Below is a small trained network, with its code and all its weights. Each question gives an input and a class and asks what happens when units are switched off, that is, made to give their printed mean instead of their output.

import numpy as np


def w(rows, s, z=0):
    codes = np.array(rows[::2]) - 128.0
    scale = np.full(codes.shape[1], s)
    scale[-1] = z or s
    return codes * scale


def f(y):
    return np.maximum(y, 0)


def log_softmax(a):
    a = a - a.max(-1, keepdims=True)
    return a - np.log(np.exp(a).sum(-1, keepdims=True))


def net(x, mask):
    res = np.array(x, float).reshape(1, 7) / 4 @ E
    y = f(res @ A[0][:, :-1].T + A[0][:, -1])
    res = res + np.where(mask, y, B[0][:, -1]) @ B[0][:, :-1]
    return log_softmax(res[-1] @ U[:, :-1].T + U[:, -1])


A, B = {}, {}
E = w([
[92,2,170,95,47,99,151,176,165,97],'x0',
[84,153,182,172,58,186,137,161,83,175],'x1',
[125,186,184,53,150,132,38,161,182,45],'x2',
[127,164,117,101,129,122,178,112,107,32],'x3',
[232,114,102,212,90,93,127,157,129,127],'x4',
[83,97,135,109,197,123,92,91,155,98],'x5',
[118,153,140,98,115,124,100,140,130,236],'x6',
],0.0072)
A[0] = w([
[182,74,109,201,149,106,141,109,128,61,96],'n0',
[93,87,105,112,213,118,98,95,140,254,3],'n1',
[126,125,123,98,219,128,97,118,155,66,55],'n2',
[132,79,70,105,108,73,195,97,121,106,16],'n3',
[91,56,206,113,112,111,65,144,169,87,35],'n4',
[216,171,138,196,149,145,77,142,126,113,149],'n5',
],0.014,0.0014)
B[0] = w([
[154,45,73,94,103,86,140,145,180,17,213],'n0',
[81,213,188,31,200,159,93,87,142,9,245],'n1',
[25,169,230,1,123,209,176,94,72,160,231],'n2',
[202,29,94,118,115,111,191,122,135,59,188],'n3',
[51,92,187,71,107,211,226,96,61,253,230],'n4',
[177,191,46,213,181,50,47,129,164,87,219],'n5',
],0.0069,0.012)
U = w([
[97,193,132,69,254,149,108,88,114,25,231],'0',
[192,68,69,163,125,79,136,146,154,85,89],'1',
[159,166,116,201,132,115,68,164,119,230,1],'2',
[73,96,183,114,80,185,166,147,66,242,224],'3',
],0.0074,0.0022)

Each question gives the input, the list of numbers given to net, and the class t.
The units are the neurons (one row each of A and B). Each row of codes is followed by its name. A weight is (code - 128) times the scale printed after its matrix; where a second scale follows, it is the last column's (A, B and U).
mask holds one flag per neuron, in row order. A switched-off neuron (its flag False) gives its mean, the last column of its row in B, instead of its output. The means were averaged over made-up inputs and are rounded, as every weight is.
A unit's drop is (log p(t) with every unit on - log p(t) with that unit switched off) / (log p(t) with every unit on - log p(t) with every unit switched off).
The circuit of an input: a set's keep is (log p(t) with only the set's units on - log p(t) with every unit switched off) / (log p(t) with every unit on - log p(t) with every unit switched off). Starting from all 6 units, units are removed one at a time, each time the one whose removal leaves the highest keep (on an exact tie, the one counted first), for as long as the keep stays at least 0.8.
units of the circuit, in order: the units of the circuit, biggest drop first
unit that matters most: the unit with the biggest drop
top k neurons: the k neurons with the biggest drops, biggest first
drop of u: that unit's drop, to one decimal
input [-8,-5,1,3,5,-6,-3], class 1: units of the circuit, in order => (n1, n0)
input [2,-5,5,-1,2,6,-4], class 3: units of the circuit, in order => (n4, n1)
input [-2,4,-8,2,2,6,-2], class 1: unit that matters most => n2
input [1,6,-4,-4,1,-6,-8], class 1: units of the circuit, in order => (n4, n2)
input [-6,6,7,0,-3,-6,7], class 2: top 3 neurons => (n1, n2, n0)
input [4,-6,1,2,0,-8,5], class 1: units of the circuit, in order => (n2, n1)
input [2,-4,-7,1,-2,8,-7], class 1: top 2 neurons => (n3, n0)
input [5,0,0,6,5,6,-4], class 1: top 2 neurons => (n0, n1)
input [3,5,-3,1,0,8,1], class 3: drop of n5 => 0.2
input [3,-4,0,-5,1,-6,-1], class 1: drop of n2 => 0.5
input [-2,3,-4,-7,0,3,7], class 0: drop of n1 => 0.9
